Each row of numbers belongs to one of the objects below and depends on some of the facts about them. Some rows are named. Which object is each other row?

How the objects are related:
Q11: druskik zofo; klubrol Q868, Q139, Q38, Q583
Q12: druskik zofo; klubrol Q992, Q190
Q13: druskik zofo; klubrol Q208, Q306, Q629, Q145, Q817
Q137: druskik klomek; klubrol Q629, Q821
Q139: druskik vevek; klubrol Q868
Q142: druskik zofo; klubrol Q178, Q583
Q145: druskik zofo; klubrol Q629, Q194
Q152: druskik lasi; klubrol Q655
Q16: druskik lasi; klubrol Q213, Q673
Q163: druskik zofo
Q167: druskik zofo; klubrol Q139, Q821
Q168: druskik skemis
Q169: druskik zofo
Q178: druskik zofo; klubrol Q538, Q877
Q18: druskik zofo; klubrol Q261, Q306, Q190
Q190: druskik zofo; klubrol Q194
Q194: druskik zofo; klubrol Q289
Q208: druskik skemis; klubrol Q137
Q211: druskik guve; klubrol Q965
Q213: druskik zofo
Q222: druskik guve; klubrol Q85
Q226: druskik zofo; klubrol Q38, Q263, Q913
Q232: druskik klomek; klubrol Q178
Q242: druskik skemis; klubrol Q580
Q261: druskik zofo; klubrol Q721, Q491, Q406
Q263: druskik guve; klubrol Q817, Q562
Q289: druskik klomek; klubrol Q483
Q306: druskik zofo; klubrol Q139, Q190, Q483, Q945
Q311: druskik guve; klubrol Q916, Q817, Q808
Q317: druskik klomek; klubrol Q655
Q323: druskik zofo; klubrol Q499
Q355: druskik zofo; klubrol Q562
Q363: druskik zofo; klubrol Q504, Q877
Q366: druskik lasi; klubrol Q586
Q371: druskik zofo; klubrol Q821
Q373: druskik zofo; klubrol Q730
Q374: druskik zofo; klubrol Q16
Q38: druskik zofo; klubrol Q817, Q945, Q194
Q39: druskik lasi
Q390: druskik klomek; klubrol Q655, Q167
Q406: druskik lasi
Q426: druskik lasi; klubrol Q622
Q443: druskik zofo; klubrol Q317
Q45: druskik zofo; klubrol Q655, Q38
Q450: druskik zofo; klubrol Q918, Q139, Q763
Q466: druskik zofo; klubrol Q992, Q139, Q569
Q47: druskik vevek
Q473: druskik klomek
Q483: druskik zofo
Q491: druskik lasi; klubrol Q654
Q497: druskik zofo; klubrol Q67, Q779, Q906
Q499: druskik zofo
Q504: druskik vevek; klubrol Q306, Q81
Q538: druskik lasi
Q546: druskik zofo; klubrol Q163, Q945, Q167
Q562: druskik zofo; klubrol Q583
Q569: druskik lasi
Q576: druskik skemis
Q580: druskik zofo; klubrol Q655, Q654
Q583: druskik zofo; klubrol Q190
Q586: druskik guve; klubrol Q868, Q317, Q232, Q194
Q608: druskik zofo; klubrol Q390, Q67, Q12
Q62: druskik vevek; klubrol Q788
Q622: druskik klomek; klubrol Q11, Q167
Q629: druskik klomek; klubrol Q945
Q64: druskik lasi
Q649: druskik guve; klubrol Q226
Q653: druskik skemis
Q654: druskik zofo; klubrol Q38
Q655: druskik zofo; klubrol Q721, Q817
Q67: druskik guve; klubrol Q877, Q168
Q671: druskik lasi; klubrol Q877, Q450
Q673: druskik zofo; klubrol Q137
Q675: druskik vevek; klubrol Q576, Q654, Q970
Q71: druskik guve
Q717: druskik zofo
Q721: druskik zofo
Q730: druskik vevek; klubrol Q769
Q754: druskik zofo; klubrol Q906
Q758: druskik lasi; klubrol Q629, Q406
Q76: druskik zofo; klubrol Q583
Q761: druskik skemis; klubrol Q178, Q142
Q763: druskik lasi; klubrol Q868, Q289
Q769: druskik lasi
Q773: druskik guve; klubrol Q491, Q499, Q788, Q785
Q779: druskik zofo
Q78: druskik guve; klubrol Q39
Q785: druskik klomek; klubrol Q190
Q788: druskik zofo; klubrol Q779, Q965
Q791: druskik zofo; klubrol Q261
Q807: druskik zofo; klubrol Q918, Q675
Q808: druskik klomek; klubrol Q169, Q754
Q81: druskik zofo; klubrol Q306, Q16, Q137
Q814: druskik guve; klubrol Q208, Q499, Q45
Q817: druskik zofo; klubrol Q868, Q139
Q821: druskik zofo; klubrol Q178
Q837: druskik zofo; klubrol Q18
Q840: druskik zofo; klubrol Q538, Q483, Q877
Q85: druskik zofo; klubrol Q546
Q859: druskik zofo; klubrol Q499, Q242, Q97, Q168
Q868: druskik zofo
Q877: druskik zofo; klubrol Q289
Q889: druskik zofo; klubrol Q317
Q895: druskik zofo; klubrol Q213
Q906: druskik guve; klubrol Q491, Q673, Q546
Q908: druskik zofo; klubrol Q81, Q167
Q913: druskik guve; klubrol Q139, Q840
Q916: druskik zofo; klubrol Q289
Q918: druskik zofo; klubrol Q76
Q919: druskik klomek; klubrol Q721, Q654, Q323, Q374
Q945: druskik lasi; klubrol Q190
Q965: druskik zofo
Q97: druskik zofo; klubrol Q671, Q913
Q970: druskik zofo
Q980: druskik zofo; klubrol Q992
Q986: druskik lasi; klubrol Q16
Q992: druskik klomek; klubrol Q306, Q562, Q913
Q997: druskik zofo; klubrol Q11
Q998: druskik zofo; klubrol Q655, Q562

Known rows:
-7	-53	-10	20	7	-17	37	-13	6	-3	-11	34	-38	3	8	18	-24	-36	13	-15	-34	41	3	-8	26	-25	13	7	5	-11	32	-16 -> Q366
-6	-17	-34	-10	23	-21	34	-8	3	-12	-4	17	-16	64	-15	-7	-10	-34	-10	-14	24	36	0	-3	-5	9	-14	28	-9	11	26	-11 -> Q671
-14	18	47	-13	0	-8	10	-25	-16	47	13	21	-1	-29	19	-18	-19	-19	20	9	14	20	-14	-25	-2	0	10	-28	29	19	30	-13 -> Q808
35	6	20	-22	19	-16	7	31	13	-4	11	-21	21	-38	-12	-11	-16	-14	11	-28	22	-27	-18	7	5	-31	-6	4	11	-36	-18	0 -> Q81
4	11	-10	2	14	-8	23	6	-7	10	33	-19	-7	39	16	-72	1	-8	21	-21	-18	4	2	14	2	-24	14	-8	14	-24	-37	-3 -> Q608
-1	34	2	-10	26	-17	-1	22	1	22	17	-31	-15	15	4	-42	-18	-4	4	-21	-14	4	9	33	-19	-16	-1	-20	-2	-8	-30	14 -> Q12
7	12	16	7	-13	-16	4	23	-1	-2	-2	8	-24	-10	14	-4	-25	3	16	-26	-15	-7	1	16	30	-23	38	-25	-14	-1	-44	-2 -> Q45
-5	24	21	31	-31	-2	-15	-2	-4	3	18	-17	-46	20	26	-20	-14	-28	14	-49	18	6	22	-10	24	-27	-16	6	34	12	-19	-48 -> Q814
10	1	20	16	-14	-18	-8	32	1	10	-22	22	-25	-28	1	32	-22	5	11	-16	-13	2	1	21	46	-12	41	-39	-14	29	-31	8 -> Q655
13	-24	13	-23	-7	5	-2	-8	14	-26	-23	-8	15	-4	-14	10	-46	-28	10	-16	34	-4	-17	-43	-17	-26	-8	44	9	-35	21	-51 -> Q986
-4	-18	15	15	9	18	-13	-11	8	-18	19	-2	14	-24	-7	4	-20	8	3	-49	49	38	-7	-21	-25	-13	-8	-30	-4	31	44	-2 -> Q653
-20	15	23	-3	-1	1	-12	7	23	40	-15	-23	4	2	-50	-45	7	16	-1	21	26	15	-29	25	-7	-20	18	-19	21	53	-38	25 -> Q779
30	-6	23	-12	17	-27	11	28	16	19	1	-1	18	-45	-33	4	3	-19	4	-11	17	-6	-18	23	26	-26	3	-14	9	-1	3	22 -> Q821
26	-13	-1	6	26	-27	27	26	14	8	18	8	4	-17	-40	-13	13	-30	9	-11	13	11	-10	24	30	-11	2	-12	3	16	-3	33 -> Q178
20	4	19	3	-1	5	8	6	5	1	20	-8	13	-27	-26	-19	-22	15	32	-7	-6	24	-5	15	-14	-20	5	-16	17	13	-22	10 -> Q717
33	18	-3	-9	12	-16	9	28	-2	-20	22	4	13	11	-26	4	-40	6	8	-13	2	21	7	34	-3	20	-8	-8	-30	35	-21	20 -> Q918
17	19	18	-16	-16	-2	-8	21	-1	-21	-10	-14	8	20	-18	-17	-18	18	16	-9	28	-3	-12	1	23	-9	39	-14	-2	24	-49	-16 -> Q323
40	4	34	-24	1	-8	-15	32	23	-10	-14	-16	46	-56	-52	19	-21	-2	6	-11	48	-9	-22	-1	2	-18	1	-2	2	11	-15	9 -> Q213

Which object is each row?
No name comes twice in this set of rows, the named rows included.
-3	19	32	-13	-4	-26	7	-20	-15	29	7	11	-12	-12	29	-11	-21	-27	23	-13	17	4	-9	-18	31	7	7	-18	7	17	25	-20 -> Q390
26	6	32	-23	8	-6	-17	23	16	8	-16	-26	23	-51	-32	-16	-4	-6	6	-14	36	-28	-24	-2	-1	-40	2	-3	17	-14	-20	-4 -> Q673
23	1	-8	-5	25	-21	30	14	-3	-3	28	1	4	-7	-17	-33	-3	-20	20	-26	-1	15	0	29	10	-10	2	-12	2	-3	-14	21 -> Q142
10	20	4	-18	23	-20	43	4	8	32	-21	-9	-29	-40	2	62	-11	-13	-40	-25	15	-12	13	9	-13	7	-36	-12	-33	61	12	48 -> Q139
0	29	42	21	-13	9	-17	0	10	31	19	-22	-27	-25	-2	-2	-27	-20	16	-33	-2	23	27	-8	-28	-36	-47	12	41	11	12	-20 -> Q222
17	13	4	-16	29	-40	1	29	16	25	-2	6	1	-22	-35	5	-2	-10	-24	-2	18	5	0	46	16	-1	-11	-15	-16	23	-12	43 -> Q483
13	6	5	9	-19	-8	2	24	-7	-25	-1	1	-16	24	-1	-9	-23	12	19	-21	7	0	0	4	31	-4	45	-19	-10	20	-50	-10 -> Q580
-18	-7	-6	27	-11	11	-23	5	-2	-33	-2	-5	-9	29	1	-10	-1	4	-20	-52	78	29	-10	-19	19	6	24	-29	-15	41	19	-19 -> Q242
15	9	19	-1	15	-20	0	21	6	19	2	-13	-16	-27	8	-12	-18	-5	11	-21	-19	-9	0	23	6	-29	9	-23	1	-27	-22	6 -> Q145
5	-32	-12	27	22	2	19	-12	0	-16	38	1	8	5	12	-23	17	-28	4	-73	53	39	-5	-8	4	-13	-9	-18	0	2	46	-9 -> Q761
1	14	18	39	-15	-5	-5	-3	-3	30	28	-12	-50	-3	25	-15	-13	-33	28	-41	-16	28	31	-5	8	-27	-25	3	34	12	7	-25 -> Q311
-29	-7	-1	6	11	4	-27	-4	14	-3	-8	-9	-8	11	-25	-16	21	-9	-32	-31	99	22	-19	-1	12	8	4	-37	-14	61	29	6 -> Q168

The same objects again, as new rows of numbers:
Named rows:
-26	-22	19	9	8	-15	-5	-20	-18	33	-25	-3	30	-25	-3	15	-10	38	73	55	-24	13	22	44	19	-8	-3	50	-1	-16	10	-30	0	-3	26	24	24	-29	1	9	-9	-12	-5	5	11	-44	22	-27 -> Q562
-27	-21	19	10	11	-13	-4	-19	-18	35	-25	-2	30	-23	-3	16	-12	41	73	54	-25	18	21	40	20	-8	-3	48	-3	-18	11	-31	-1	-2	26	25	25	-26	2	8	-6	-15	-2	5	11	-43	20	-24 -> Q583
-33	-26	20	3	14	-12	-9	-22	-19	36	-24	-7	24	-31	10	21	-1	29	70	64	-20	12	17	56	13	15	-5	56	5	-17	21	-19	-5	-8	22	14	29	-30	3	5	-11	1	-21	7	16	-43	22	-32 -> Q355
-8	-37	20	32	21	-16	6	-41	-25	49	-21	3	44	-42	-14	9	-49	61	74	47	-31	25	38	21	42	-23	14	15	-8	-27	15	-54	28	-9	34	24	26	-11	-9	16	-24	-23	25	12	-6	-28	21	-12 -> Q779
-9	-52	22	26	33	-14	7	-47	-29	57	-22	0	41	-54	-3	15	-49	53	74	58	-29	27	35	30	39	1	10	15	-4	-32	34	-51	31	-17	35	12	32	-8	-15	11	-34	-10	13	20	-9	-19	26	-14 -> Q788
-37	-22	40	-14	36	2	16	-20	-19	23	-18	-31	16	-21	17	4	-2	38	73	59	-41	24	48	16	12	-30	5	16	-15	5	8	-21	-9	-20	31	39	24	3	-2	57	-30	-8	2	-4	9	-47	12	-49 -> Q671
-25	-23	21	12	7	-19	-4	-20	-17	34	-23	-2	29	-27	-1	14	-14	42	70	49	-22	16	24	38	23	-10	-1	44	-4	-21	8	-34	0	-7	25	24	25	-24	4	10	-11	-17	2	6	9	-42	19	-23 -> Q306
-23	-9	42	25	45	-4	16	-9	-8	18	2	-11	48	-13	5	6	-5	44	48	45	-31	16	41	59	17	-24	8	41	-24	-4	30	-21	-19	-42	0	56	13	5	2	33	-9	-15	14	15	27	-67	46	-38 -> Q504
-34	-19	42	-13	33	3	12	-21	-16	23	-20	-32	13	-21	15	3	-2	39	70	64	-41	23	49	15	10	-25	7	19	-14	6	6	-20	-12	-19	28	40	26	5	-2	55	-31	-4	2	-5	9	-50	10	-45 -> Q763
-12	-8	25	22	14	-17	18	-25	-2	28	-33	-42	23	-16	-8	15	-16	48	50	51	-31	30	57	21	3	-15	27	33	-36	14	14	-2	-25	-32	28	29	19	-35	3	-10	-19	3	20	12	39	-46	22	-71 -> Q289
-22	-19	19	2	6	1	-27	-27	-10	42	-32	-13	13	-40	9	10	5	29	59	90	-22	8	16	55	10	39	-15	77	8	-17	28	-2	-16	-5	-1	11	35	-20	1	-13	-12	25	-39	9	7	-57	19	-21 -> Q889
-30	-32	31	-7	29	14	-21	-27	-17	49	-26	-3	5	-34	5	15	2	56	72	69	-37	41	10	40	12	21	-46	77	-27	-19	35	-30	-9	7	21	38	39	-7	-1	-28	16	-11	-28	18	22	-28	16	-9 -> Q807
-22	-14	48	8	68	33	-1	-16	-9	35	4	-7	24	-15	-1	0	0	71	57	59	-61	45	31	49	10	-11	-42	72	-62	0	46	-29	-21	-17	-4	84	28	29	-11	-5	27	-22	-10	26	39	-52	38	-14 -> Q675
-22	-27	23	12	14	-14	-6	-24	-17	35	-25	-3	27	-32	2	10	-22	47	67	49	-20	23	25	36	24	-8	-6	44	-8	-21	18	-43	1	-11	24	23	28	-16	1	2	-10	-12	6	15	6	-40	22	-14 -> Q323
-55	-39	38	21	32	4	21	-23	-10	51	-25	-10	53	-29	11	28	-6	2	49	72	-17	4	55	44	-6	5	14	80	-5	18	23	-40	5	-12	24	33	5	-28	15	22	-27	3	-37	35	27	-54	12	-53 -> Q649
-38	-42	59	7	1	-41	-15	-4	5	-15	-31	-13	3	-56	67	-16	-25	34	20	2	60	42	25	36	27	-2	-19	33	-12	-47	38	-80	-34	-75	-4	-12	29	11	42	-21	-26	4	58	67	-4	-38	29	27 -> Q895
-33	-50	55	42	5	-23	-4	-40	-18	77	-27	-2	39	-20	-12	61	-1	79	44	52	-11	56	30	18	43	10	-9	25	-6	-58	16	-27	-21	-8	51	75	21	-35	33	56	-23	-68	4	-7	28	-16	-20	-16 -> Q85
-28	-24	23	14	6	-17	-3	-22	-17	40	-24	-1	31	-26	-1	20	-13	44	67	50	-18	21	24	37	25	-8	-1	43	-2	-24	10	-31	-3	-7	29	28	25	-27	8	15	-14	-20	3	5	12	-42	16	-23 -> Q167

Name these rows:
No name comes twice in this set of rows, the named rows included.
-34	-24	46	-10	33	3	14	-25	-17	24	-20	-31	13	-25	18	3	-6	42	67	60	-38	28	50	15	16	-24	5	12	-15	1	15	-26	-12	-25	29	39	26	8	1	56	-34	-8	6	1	7	-46	10	-41 -> Q64
-19	-18	18	14	7	-16	-6	-21	-17	31	-24	0	30	-25	-11	6	-25	53	72	46	-27	21	26	26	28	-27	-2	42	-10	-16	4	-47	7	-3	25	31	24	-17	1	9	-7	-23	14	9	5	-43	19	-17 -> Q721
17	6	24	49	-20	-6	-12	-43	21	44	-47	-51	17	-28	-25	-3	-26	70	17	82	-34	30	72	-3	17	4	40	43	-28	5	7	13	-44	-32	-9	38	20	-16	7	-8	-37	18	21	12	19	-73	5	-43 -> Q808
-19	-10	42	26	46	2	16	-15	-10	25	3	-11	47	-17	4	6	-6	49	48	52	-35	19	41	55	18	-19	7	44	-28	-5	32	-20	-16	-40	-1	61	15	9	-1	32	-10	-13	8	15	27	-68	43	-34 -> Q47
28	15	6	55	-51	-2	-48	-48	17	52	-47	-11	24	-40	-44	-21	-35	79	28	92	-33	13	49	-9	44	-6	23	58	6	-22	-17	-18	-21	6	-29	48	21	2	8	16	-34	0	12	-2	-25	-93	-6	20 -> Q169
-26	-25	25	14	6	-21	-6	-20	-14	27	-24	-3	28	-30	4	11	-15	42	65	44	-10	23	25	35	25	-12	-2	42	-3	-25	12	-40	-5	-16	23	22	27	-21	12	9	-14	-16	10	12	7	-42	18	-17 -> Q81
-49	-32	52	-16	38	0	16	-23	-21	28	-21	-34	12	-24	32	18	13	27	64	68	-29	22	44	31	5	-2	3	20	-5	-2	21	-8	-19	-29	32	33	29	-5	3	59	-36	2	-12	-5	15	-43	8	-54 -> Q426
13	-24	25	32	7	-47	-34	-22	-34	14	-13	-29	-11	-39	-4	-20	28	93	31	59	20	30	25	35	53	59	-22	105	-31	-50	-11	-25	10	-81	6	40	42	-76	26	13	12	-53	-34	44	-27	-63	46	-38 -> Q373
-41	-38	43	41	23	-1	19	-32	-6	58	-30	-6	58	-33	-3	21	-28	26	37	65	-16	19	68	18	10	-10	21	63	-13	7	14	-58	6	-14	24	49	2	-15	19	33	-34	-16	-11	38	17	-52	2	-35 -> Q906
-37	-25	47	-9	34	1	14	-26	-17	26	-20	-32	16	-20	18	8	-1	41	66	60	-37	28	51	14	12	-24	6	10	-14	0	11	-24	-14	-25	33	44	25	4	2	62	-34	-12	6	-3	9	-45	7	-43 -> Q945
-32	-14	35	-9	30	-5	22	-19	-20	18	-15	-26	22	-14	5	0	-10	41	79	48	-45	21	52	9	14	-54	17	6	-15	11	-5	-32	-4	-16	35	45	19	-2	-3	65	-31	-20	18	-9	7	-49	14	-49 -> Q538

Now the same objects, written a new way:
Some objects and their rows:
18	-16	-42	-22	5	12	6	-1	7	14	7	-8	-16	-18	19	-14	-5	5	-17	9	-7	22	0	-1	27	24	0	24	8	-8	0	-1	10 -> Q145
4	-6	-11	-56	9	-8	11	-11	-11	-2	-28	27	-5	-18	8	20	-17	-24	28	-36	-8	30	-19	-1	35	0	15	-13	-2	-16	-46	-19	-17 -> Q355
-4	-12	-3	-24	5	-7	16	9	-16	-6	-30	18	-19	-17	3	21	-15	-41	19	-51	-22	24	-16	4	32	-1	16	-2	15	-6	-54	-17	3 -> Q980
1	2	1	-33	-20	-8	12	-12	-11	-8	-6	-11	2	-23	2	-18	5	-11	61	-36	-6	7	12	-10	26	-30	11	32	-12	-13	-3	-19	8 -> Q608
-15	-11	-9	27	10	-58	7	-16	27	-11	2	15	21	-20	6	26	9	-28	-5	27	19	-7	-1	-19	-5	-33	25	-26	-18	-1	11	25	-30 -> Q47
6	6	-42	6	1	7	5	5	22	15	50	-4	-29	8	-2	-20	-18	26	-24	15	-17	-9	5	7	-18	40	-30	30	-28	11	9	11	23 -> Q208
-9	-14	-37	30	-7	7	-18	24	16	18	4	-19	-44	0	-13	-15	-1	14	-36	33	-26	0	21	9	-28	11	-15	50	-22	-4	18	-6	48 -> Q137
25	-12	-33	29	-15	0	-3	26	28	17	-29	11	-36	-1	28	-12	12	-13	-5	17	-24	24	7	3	-2	17	-8	41	-21	-25	4	-2	45 -> Q81
13	31	-26	-9	0	2	-4	3	18	-12	7	39	41	-36	-15	-10	-35	47	37	-47	21	-20	31	-30	56	-4	-8	15	11	-11	-10	-7	-54 -> Q366
36	46	-8	-41	7	15	6	-14	-32	-8	-1	41	4	-24	-30	3	-29	41	10	-24	20	7	4	-44	52	-18	-11	22	7	-47	24	-28	-31 -> Q586
8	11	59	-2	-5	-3	-5	22	-56	-23	10	29	-10	12	-20	33	-15	-7	-17	-34	-4	-11	-14	-27	10	-9	-15	9	-35	18	-26	-19	21 -> Q913
19	0	52	13	-12	-4	0	30	-24	-15	-45	38	12	-28	-2	-4	5	33	-14	-46	16	-14	2	-6	27	8	-66	37	2	37	20	5	7 -> Q178
13	7	11	4	-36	-19	2	30	-8	-10	-47	24	-23	-29	1	-1	21	-11	43	-40	-16	14	19	-16	21	-23	-7	47	-22	-15	2	-15	13 -> Q363
0	-4	23	-9	17	13	4	12	-40	-5	-27	28	2	13	6	36	-15	-9	-34	-24	3	15	-22	21	12	37	-32	-8	15	47	-26	6	5 -> Q583
0	-53	-15	15	-5	-1	2	4	-16	4	17	-34	-21	5	4	1	4	-11	-28	17	-39	-14	-11	19	2	29	-11	20	11	13	-8	35	29 -> Q163
2	-14	-35	-24	11	18	1	-21	36	25	35	-42	-11	23	19	-17	14	-4	-19	40	0	16	-4	23	-19	8	21	-22	18	-25	0	0	15 -> Q261
4	38	40	-39	-24	5	8	-14	1	4	-9	-13	29	-1	-11	-42	18	12	63	-35	22	12	14	5	2	-59	17	-2	-9	-18	40	-33	-7 -> Q859
18	16	-18	-27	6	-11	8	-4	-9	-7	36	16	-16	-30	-27	4	-17	-8	24	-8	-7	-7	-1	-47	29	-33	26	21	-8	-57	1	-24	-2 -> Q311

Name these rows:
No name comes twice in this set of rows, the named rows included.
-20	-44	18	-15	-22	-48	0	-18	-17	-4	64	-66	36	13	-16	-50	22	1	19	39	8	-48	9	-23	-34	-61	46	-4	-15	36	34	17	-6 -> Q62
-24	8	-21	6	-1	-13	-1	13	-22	-2	-22	17	-40	-25	-22	8	-22	-11	10	-18	-26	27	11	-9	-4	-4	4	29	-8	-22	-17	-22	11 -> Q622
30	1	-57	-42	2	-10	7	-4	14	17	-14	12	-21	-38	11	-31	-4	-13	48	-11	-19	29	6	-8	27	-12	32	31	-7	-58	-22	-28	5 -> Q13
-2	8	-92	15	5	10	-3	4	42	0	39	-19	-7	-13	11	-31	-13	-33	40	16	-25	11	19	-17	8	6	43	-2	-3	-44	-24	-13	-5 -> Q758
6	-42	-38	40	-2	19	-12	38	9	-1	42	-17	-1	20	17	-8	-29	-7	-34	24	-29	-14	0	11	-5	53	-2	13	0	52	-53	8	21 -> Q945
-12	2	-3	31	15	-33	4	-34	35	-19	-8	27	1	-35	-15	57	23	-49	14	20	12	-15	-4	-43	-6	-56	30	-54	-18	-75	16	14	-44 -> Q78
-49	-20	7	-19	-2	17	-8	-9	-40	6	41	-50	-8	14	-34	-24	-12	11	-21	16	-13	-10	8	7	-32	-22	4	7	15	18	-1	-9	21 -> Q785
26	58	-11	-19	-3	11	-12	-21	24	0	44	-6	1	-2	-24	-22	-11	16	20	24	19	-6	13	-32	3	-34	31	11	-9	-49	16	-45	13 -> Q814
-3	57	31	8	6	-5	-1	-1	38	2	-61	37	4	14	22	21	14	-43	41	-14	19	50	-7	11	-20	-26	38	-60	-18	-25	-12	-30	-18 -> Q807
-16	-47	59	-43	-18	7	3	-27	-25	-6	48	-76	32	26	-11	-44	40	-9	17	19	2	-57	-2	13	-14	-43	3	-1	3	22	36	29	5 -> Q788

